Below is a small trained network, with its code and all its weights. Each question gives an input and a class and asks what happens when units are switched off, that is, made to give their printed mean instead of their output.

import numpy as np


def w(rows, s, z=0):
    codes = np.array(rows[::2]) - 128.0
    scale = np.full(codes.shape[1], s)
    scale[-1] = z or s
    return codes * scale


def f(y):
    return np.maximum(y, 0)


def log_softmax(a):
    a = a - a.max(-1, keepdims=True)
    return a - np.log(np.exp(a).sum(-1, keepdims=True))


def net(x, mask):
    res = np.array(x, float).reshape(1, 3) / 4 @ E
    y = f(res @ A[0][:, :-1].T + A[0][:, -1])
    res = res + np.where(mask, y, B[0][:, -1]) @ B[0][:, :-1]
    return log_softmax(res[-1] @ U[:, :-1].T + U[:, -1])


A, B = {}, {}
E = w([
[230,242,177,233,151,214,19,11],'x0',
[213,34,229,28,236,252,245,82],'x1',
[43,231,48,39,23,240,226,16],'x2',
],0.0047)
A[0] = w([
[83,203,28,87,47,223,153,26,107],'n0',
[71,202,68,187,53,46,88,137,46],'n1',
[40,162,30,185,52,55,65,175,147],'n2',
[159,226,173,155,92,177,80,18,103],'n3',
[190,234,209,219,124,203,26,39,58],'n4',
[70,152,98,163,88,54,84,99,31],'n5',
[195,205,145,245,141,187,51,15,37],'n6',
[119,198,70,153,76,54,70,109,29],'n7',
[85,162,111,175,99,55,41,123,35],'n8',
[36,93,58,68,93,117,218,137,85],'n9',
[74,224,78,46,55,253,215,28,137],'n10',
[220,46,219,214,250,54,30,212,134],'n11',
[216,75,188,33,208,218,216,85,7],'n12',
[28,37,59,57,78,51,232,250,218],'n13',
[194,57,206,218,192,57,56,213,20],'n14',
[91,179,77,182,87,56,86,109,8],'n15',
[199,43,233,41,233,225,203,63,9],'n16',
[194,224,170,233,107,185,79,61,1],'n17',
[77,196,42,187,52,64,48,150,74],'n18',
[79,210,93,92,19,224,181,50,53],'n19',
],0.0051,0.0023)
B[0] = w([
[73,231,55,242,124,45,25,224,214],'n0',
[33,51,212,185,204,195,171,23,194],'n1',
[101,57,240,176,189,138,203,27,220],'n2',
[116,98,212,60,33,7,212,241,186],'n3',
[70,39,226,11,21,14,250,205,199],'n4',
[18,75,202,168,206,194,175,52,165],'n5',
[86,48,240,9,15,42,242,203,193],'n6',
[30,54,218,210,219,185,144,52,174],'n7',
[48,64,171,238,191,162,119,84,173],'n8',
[90,146,139,114,43,32,141,231,195],'n9',
[18,162,82,249,194,28,14,159,236],'n10',
[48,204,43,227,119,35,28,215,225],'n11',
[15,3,211,215,236,188,123,28,200],'n12',
[181,52,238,26,24,17,245,171,254],'n13',
[12,189,43,213,120,54,19,224,195],'n14',
[14,31,208,200,215,211,133,54,170],'n15',
[13,51,229,241,231,210,115,21,210],'n16',
[42,53,228,40,11,60,245,207,180],'n17',
[54,34,200,203,219,179,175,37,205],'n18',
[28,171,41,241,154,46,8,213,204],'n19',
],0.0043,0.0086)
U = w([
[64,20,220,212,253,229,180,8,40],'0',
[103,49,210,45,34,51,242,224,90],'1',
[64,182,64,241,170,73,27,220,85],'2',
[129,117,162,166,131,90,154,105,226],'3',
[203,199,51,35,101,222,103,40,4],'4',
[198,191,56,62,81,254,82,51,4],'5',
[208,215,34,49,167,222,156,35,4],'6',
],0.0054,0.0039)

Each question gives the input, the list of numbers given to net, and the class t.
The units are the neurons (one row each of A and B). Each row of codes is followed by its name. A weight is (code - 128) times the scale printed after its matrix; where a second scale follows, it is the last column's (A, B and U).
mask holds one flag per neuron, in row order. A switched-off neuron (its flag False) gives its mean, the last column of its row in B, instead of its output. The means were averaged over made-up inputs and are rounded, as every weight is.
A unit's drop is (log p(t) with every unit on - log p(t) with that unit switched off) / (log p(t) with every unit on - log p(t) with every unit switched off).
The circuit of an input: a set's keep is (log p(t) with only the set's units on - log p(t) with every unit switched off) / (log p(t) with every unit on - log p(t) with every unit switched off). Starting from the 12 units with the biggest drops (on a tie, the unit counted first), units are removed one at a time, each time the one whose removal leaves the highest keep (on an exact tie, the one counted first), for as long as the keep stays at least 0.8.
circuit, biggest first: the units of the circuit, biggest drop first
top k neurons: the k neurons with the biggest drops, biggest first
drop of u: that unit's drop, to one decimal
input [7,1,-7], class 1: circuit, biggest first : n4, n6
input [-8,8,6], class 0: circuit, biggest first : n16
input [6,2,-6], class 1: circuit, biggest first : n4, n6
input [-5,0,7], class 2: circuit, biggest first : n10, n0
input [0,-8,-8], class 0: top 2 neurons : n2, n18
input [-7,-5,8], class 2: top 3 neurons : n10, n0, n19
input [4,3,-7], class 2: top 3 neurons : n11, n14, n13
input [8,-7,2], class 1: top 2 neurons : n4, n6
input [4,1,-8], class 2: top 2 neurons : n11, n14
input [-5,2,7], class 2: drop of n10 : 0.3
input [-1,-3,8], class 2: drop of n12 : 0.0
input [-4,-5,1], class 0: drop of n4 : 0.1
input [7,-3,5], class 1: drop of n4 : 0.2
input [4,-3,7], class 2: circuit, biggest first : n0
